[ -8  -2  -5  16 -10   7   1 -11 -22 -17  -1  -2  -3  -2  11  12  34   5
  14  -2 -13  -5   2  -6 -23  14 -22  14  31  -2  -3  18 -45  26 -23  -9
  -8   5  47  15 -16 -50 -13   1  21 -26  11  -2  11   6  -2  -6  40  34] => <76>
[ -2  -5  -4   6 -11  10   6 -13 -16 -24 -21   2  -5  -1   6  12  24   3
   8   7  -4  -5  -2   0 -25  14 -18   4  35  12  -3   9 -45  28 -24  -7
 -14  12  47 -13 -15 -49  -9   4  16 -30  12  -2  12   5   2  -8  24  43] => <76>
[-22   3  -7  35 -10   2 -12 -15 -22  13  45 -10  -1 -19  20  15  36   3
  26 -22 -27  -4  10  -7 -19  -3 -17  36  14 -36  -9  14 -23  15  -9  -7
  13  -3  27  73 -12 -22 -10  -6  17  -3   3   7  12  11  -5   0  70 -13] => <76>
[ -6  -2  -5   7 -14  -5  10  -1  -6 -10   4   1  -2   1   2   8  20   1
  12  -6  -1  -3  -5  -1  -2  17  -2   6  21  -6  -2   1 -22  15  -3   2
   5  -2  22   1 -13 -19 -10   3   5  -8   6   6  19  15 -27  -6  20   8] => <76>
[ -8  -6  -6  14 -15  -4  11   1 -13 -10   3  -1  -3  -1   5  12  16   2
  17  -4  -5  -3  -1  -1  -4  20  -2   6  27  -5  -2   4 -30  24  -5  -1
   9   0  30   8 -14 -31 -13   8  12 -14   6   6  23  17 -30  -5  24  11] => <76>
[ -9   1  -8  15  -1   2  -8   4  -5   5  -9  -4  -1 -12  -6   9   8   6
   3  -6  13  -6  -4  -7 -14  40  -9  -9   3 -16  -8   0 -10   0 -12 -19
   3   7  36  18  -7 -38 -14  -2  44 -23   9   5  -2   4   8  -8   8   6] => <34>
[  4  -4  -4 -10  -5  -1  15  15  19 -17 -29   4  -1   9 -14   1  -7   6
  -3   6  22  -4 -12  -1  -5  50   5 -26  18   8   3  -6 -16   8  -6  -4
  -2   6  26 -32  -8 -23 -18   7  18 -23  13   3  14   7 -24 -10  -9  28] => <120>
[ -7   0  -8  10  -1   0  -1  12  -2   8 -14  -6  -1 -13 -11  10   2   8
   2  -7  22  -6  -6  -7 -10  49  -2 -14   6 -14  -7  -5 -13   1  -7 -16
   5   5  35   9  -9 -37 -21   0  47 -22  13   7   6   9  -5  -7   1   1] => <34>
[ -6  -7 -10  -1 -15 -13  31  23  10  -4 -28   8  -7   7 -20  14 -18   6
   5  -1  33  -3 -15  -3  16  54  24 -32  40  13   1 -16 -25  18  10   7
  17   0  33 -54 -24 -32 -24  16  31 -24  11  11  41  20 -60  -7 -17  12] => <120>
[ -5   0  -7  14  -2   6   4   3  -4  -2 -20  -6  -1 -10  -8  10   7   8
   4  -4  15  -5  -7  -7 -15  46 -11 -14  14  -4  -5  -2 -25   5 -13 -11
   1  10  42   7 -12 -34 -21   2  49 -33  16   8   2   5   0  -4   6  16] => <34>
[ -3   1  -4   9  -1  10 -10 -22 -29 -12  -7   0  -2 -11  16  10  41   3
  11   4 -15  -5   5  -6 -29  -2 -33  18  15   5  -3  16 -37  20 -33 -13
 -23  12  44  15  -6 -49  -8  -2  17 -25   5  -9  -8  -4  27  -6  32  46] => <76>
[ -6   0  -3   7  -6  -2  -2  -5 -12  -1  14  -1   0  -4   8   8  13  -1
   8  -3  -7  -4   4   1  -1  -2  -9  20   9  -4  -3   6  -9   8  -4   3
   0  -2   7  13  -3 -10  -3  -1  -3   6  -3  -3   6   8  -8  -3  18   5] => <76>
[ -6   0 -19  10   5   6 -12   1 -14   0 -22  -8   0 -19  -4   9  12   7
   4  -5  14  -6  -3  -8 -20  40 -17  -5   2 -11  -4   4 -16   0 -22 -24
 -13  15  40  16  -6 -42 -18  -1  50 -31  11   0  -9   1  22  -9   2  20] => <34>
[ -2   3  -2   6   4   8 -10   4  -6  -4 -23  -3   1 -16  -7   8   7   5
  -4   3  20  -4 -11  -4 -21  44 -17 -13  -5  -7  -7   5 -10  -2 -20 -23
 -15  18  35   7  -4 -36 -14   0  43 -30  11   0 -17  -3  26 -10   2  25] => <34>
[-10  -1  -6  22  -5   3 -11 -18 -27   1  23  -8  -1 -16  19   9  31   1
  20  -9 -24  -5   6  -4 -18 -11 -22  31  14 -15  -6  13 -24  15 -14  -7
  -3  -1  24  42  -7 -25  -6  -4  11  -6   4  -1   1   3   9  -1  43   8] => <76>
[ -5  -3 -10   6  -2   1   5  13  -4  -1 -25   0  -3  -9 -13  10  -1   7
   2  -1  24  -5  -8  -7  -6  49   0 -21  12  -4  -5  -5 -18   6  -6 -13
   1  10  36 -10 -11 -38 -21   6  51 -27  11   8   9   6  -7  -7  -7  13] => <34>
[ -6  -2  -5   6 -10   0  10   0 -11 -15  -2   3  -3   2   6  10  13   1
   9   1  -4  -2  -2  -3  -5  22  -3   7  27  -3  -2   4 -30  19  -9   0
   0   2  29  -4 -12 -28 -14   4   7 -15   7   3  19  11 -23  -3  21  18] => <76>
[  1  -2  -2   0  -2   3  -1  -1  -9 -10 -22   0  -2  -4  -4   7  12   3
   2   5   9  -2  -8  -3 -17  23 -13  -8  13   8  -2   5 -23  10 -16  -8
 -13  11  34 -15  -6 -41 -13   3  29 -25   7 -15  -1   1   7  -8  -1  37] => <120>
[-11  -1  -6  20 -13 -14   3  -1 -11   4  31  -2  -3  -8   7  10  12  -2
  16 -15  -9  -3   4  -2   7   5  -1  23  13 -23  -6   4 -11  16   7   2
  15  -8  12  31 -10  -8  -8   0   3  10   0   7  16  21 -34  -2  33 -17] => <76>
[  3  -1  -5  13  -9   5   2  -8 -13 -14   1  -2  -1  -5   7   8  21   3
  11  -4  -8  -4  -2  -6 -14  19 -12  11  21  -8  -2   9 -31  16 -15  -7
  -4   6  32  15 -14 -31  -8   0  16 -16  10   2  19   6 -11  -5  32  25] => <76>
[ -2  -3  -5   4 -11  -2   9  -3 -10 -20  -6   1  -4   3   3  11  13   1
   9  -1   0  -3  -4  -2  -7  20  -4   2  30   4  -2   4 -30  21  -5   4
  -4   4  31 -15 -13 -29 -13   7   5 -15   5   2  21  13 -24  -5  19  26] => <76>
[ -5   0  -8   9  -5   6  -1  -3 -11   1 -10  -3  -3 -12   2   9  20   5
   9  -1   7  -7  -1  -9 -20  20 -14  -6  19   2  -4   6 -32  16 -17 -14
  -4   8  44   4 -10 -51 -17   1  39 -29  10   2   2   2   8  -7  11  28] => <120>
[ -7  -2  -5  16  -8   2   2  -9 -16  -4  11  -2  -4  -7   8   8  27   5
  14  -5 -13  -3  -3  -7 -11   2 -13  14  20  -6  -4   7 -28  19 -16   0
   0   0  24  16  -8 -29 -10  -5  11 -12   4   0  10   4  -5  -1  35  20] => <76>
[ -1  -2  -6 -20   1   2  -9  -3   3  -3  -3  -1  -1  -5  -2   4   7   2
  -1  -1   5  -5  -5  -5 -13  23  -8  -3  -6 -10  -1   5  -3  -3 -11 -16
  -6   5  12  14  -4 -16  -8   0  18 -12   8  -2  -9   1   8  -4   8  18] => <120>
[ -3  -1  -4   4  -5  -1   1  -6 -19 -10  -7  -2  -1   3   6   6  18   2
   8   4  -2  -4   0  -2 -12   4 -14   6  16  -1  -3   6 -26  15 -14  -3
  -8   6  28  -3  -8 -31  -8   4  12 -15   3  -3   2   6   0  -1  18  26] => <76>
[-13   1  -9  22  -2   1  -7   2  -3   5   2  -6   1 -17  -5  11   4   8
   7 -13  11  -7  -3  -8 -11  46  -7  -4   1 -27  -8   2  -7   0  -7 -17
   8   4  32  35  -8 -32 -20  -3  51 -23  11  12   0   7  -1  -5  14  -6] => <34>
[ -3  -4  -6   6  -8   4   8   7   9 -10 -14  -2  -2   0  -4   9  14   5
   7  -1  10  -4  -9  -7 -15  46  -9 -12  21  -5   1   2 -29  16 -11 -11
   4   6  38   0  -8 -35 -19   6  30 -30  15   9  15   9 -17  -2  20  29] => <120>
[ -1   1  -6  -2   8  -3  -2  12 -16  -1 -20  -3   0 -11 -17   1 -19   1
  -9   0  29  -3  -7   1   9  37   2 -13  -9  -2 -10  -7  11 -13  -1 -12
 -11  12  14 -22  -2 -17  -7   0  33  -9   0  -4 -14  11   2 -13 -30  -3] => <34>
[  6  -5  -4  -8  -4   4  11   6   9 -20 -31   5   0   2  -9   8   4   4
   0  11  17  -5 -13  -4 -15  43  -4 -19  20   9   3  -1 -28  15 -16  -9
  -8  11  33 -30  -8 -35 -16  10  24 -31  21   2  10   6 -14  -4  -2  45] => <120>
[ -9   4 -11   8 -19   9  35  21   3 -10 -37  -1  -4  -6 -15  25   4  17
  18  -3  27 -10 -18 -11 -11  82  13 -32  68  -7  -3 -13 -69  41  -9  -3
  21  10  79 -15 -35 -75 -41  15  76 -60  22  30  51  22 -43  -1  13  15] => <34>
[ -4  -5  -9   8  -7   3  11  10  10  -3 -13  -1  -2   0  -1  12  11   8
   9  -2  10  -6 -10  -8 -13  49  -1 -15  28  -6   1  -1 -30  17 -10 -10
   8   5  40  -1 -14 -37 -22   6  33 -32  18  11  20   7 -24  -6  19  26] => <120>
[-10   2  -4  18  -1   7  -1   8  -9   7  -8  -8   1 -15 -10   9   4   7
   4  -8  11  -2  -3  -6  -8  39  -3  -7   5 -18  -4   4 -11   3  -9 -14
   6   6  32  20 -10 -32 -17   2  47 -23   9  10   4   5   1  -6   7  -1] => <34>
[-11  -7 -11  25 -18   1  18  -3 -10  -7  10  -1  -6  -3   9  18  22   9
  21  -8  -8  -6   0  -6 -13  21  -5   8  45 -12   0   0 -48  33  -6   7
  14  -4  41  15 -19 -39 -21   7  23 -25  12  13  34  16 -33   2  41  10] => <76>
[-10  -3  -9  13  -6  -6   6   7   1   6   6  -4   0  -8  -2  12   7   5
  11 -10   9 -10  -3  -7  -4  35   2  -3  15 -12  -2   2 -15   9   2  -7
  14  -1  30  14 -12 -28 -19   4  35 -13   9   8  15  12 -19  -4  12   0] => <120>
---
[ -3  -1  -1  11   0  17  -1   7  15  -7   5   4  -6   3   8 -10 -17   0
   5   8  15  -1  12  -9   9  16   8  -8   2   0   3  -3   2  13   3   8
   6  -5   4 -11   8  -6 -12   2   0  13  -1   7  -3 -14  -5   4  -2   6] => <118>
[  8 -13 -11   6  -9 -12  13  14  15  -3   7  12  -7  -1  15  -6   8   2
 -20  17   9   8   3 -11   6   8  -6   3 -11   3   4   7  -8  24  10   5
  14   3  13 -23   2   8   5   1  -5   9 -10   2   4 -25  27   7  -7   4] => <118>
[  3  -1  -8  -2   2   8  -6  -3 -14   3   0  -2   5  10  12   2 -13   4
   2  -8 -10   4   2   7 -10  22   7   1  -7  -1  -1  -2   1 -23  -1   3
   7  -6  -5  -6   5  -4 -13   8  -2  16   1   0  -5  -6 -20   0  -1  -5] => <6>
[ -1  -7 -10   5  -5  -2  12  12   5   2  -1   1  -2   8  15  -9  -6   7
 -22 -11  -5   3   0  -8  -6   5  -4   0 -15   6 -14   7 -10  17   4   9
   6   5  10   0  -9   5 -16   4  -3   5   0  11   5 -13   8   8  -6   9] => <118>
[ -6   4  -2   3   1   9  -5  -1  -8   4  -6  -2   5   1  10  -2  -6   6
   8   4   3   2  -2  12  -1  25   5  -7 -11 -14   0  -9   6  -8 -12   6
   8  -8   0   0  14  -4   3   2   3   9  -9  -4   4   6 -23  -5   0  -7] => <6>
[  2  -4 -17   4  -3 -12  11  20   0   1   8   5   4   5  21 -19 -16   0
  -1   2   8 -10   9  -9   1  24  -8  -5 -21  -7  -2   5 -21  10   1  11
   8  -1   2 -11   5  -4 -16   2  -2  24 -13   5   9 -31   6  15   2 -15] => <118>
[ -6  -7   0  -2  -3   0  -1   4  -4   2   2   7   3   0  -3   7  -9  13
 -10 -11  -6   1   5  -3  -3   6   2  -1  -5   1  -7  -1  -9   4  -2  10
   5   2   3 -17  -3 -10  -3  -2  -1   9   0  -5  -5  19   4  -1  -2  15] => <6>
[-11 -14   0  13  -2  22  -8  -5   1  -5  -9  10  -1  -8  19   5 -19  14
  13  -6 -20   3  11  12  10   1   7  -2   2  -8 -17  -7 -25  22   6   8
  16  -2   4   8  26 -17 -18  -5 -12  -2  -3  -4  -9  18 -24   1  -3  31] => <6>
[ -4  -5   3  -3   3  18  -4  -9  -1  -1  -3  -1   7   3   0   2 -25   8
  28 -11 -11  -5   4  -4  -9   0   7  -6  13   5  -3  -2  -3 -16  -9   0
   1  -9   1  13   5 -24   2  -3   0  13  -5  -2  -9  24 -20   5   2   5] => <6>
[-16 -14  -4  13   0   8  -6 -11  -2   3   4  -2  -2   7   9 -10 -24  -2
  13   9  -9   1 -10  22   3  -7   1 -12  -2  -4   2  -5  -5  12   1   2
   4  -3  -8  14  29 -21  -4   4  -4  -2  19  -2   5  20 -44 -12  -5   2] => <6>
[ -3  12   9   6  12  28  -2  -2   1   5   3  -7 -33  -4  -5  -7 -28  -5
  -4 -16 -14  -1  -9  -1  11  12   2   0   8   4  -3  11  12 -13  -9  -3
   0   1  -4 -10  -9 -11  -5   7  -7  16  10 -13   2 -15  -9   2   3   1] => <6>
[  3 -14 -10   2  -7  -4   6   8  13   6   0   2  -8   0  27 -18  11  -5
 -15   3   4   6   9   8  14   7  -3   2  -7  -1 -11   6 -19  19  14   6
   5   6  -2  -7  -3  12  -4  11 -12   4   7  -2   9 -31 -10  20   1  12] => <118>
[  0  13   8  13  13  26 -17  -9  -2  -6  -5   8  -9   1  14  -4 -17   0
  20  -4 -12  -2  31   3   7  -2   6  -2  17   2   7  18 -11  20  11   3
   3   1   2   1  15 -27 -14   9   2   3  15  -3  -4  -9  -2   2   3  19] => <6>
[ -6   0  -1   5  12   2   2 -29   5  -1   1   4  -2  -5   7 -14 -13   0
   8   0  15  -4   6 -12   3   4  -2  -6  -5  -7 -10  -3  -9  14  -2   5
   6  -6  10  -3   2  -3 -14  10   0   8  -1  -6   0  -9  -5  -1  -2   2] => <118>
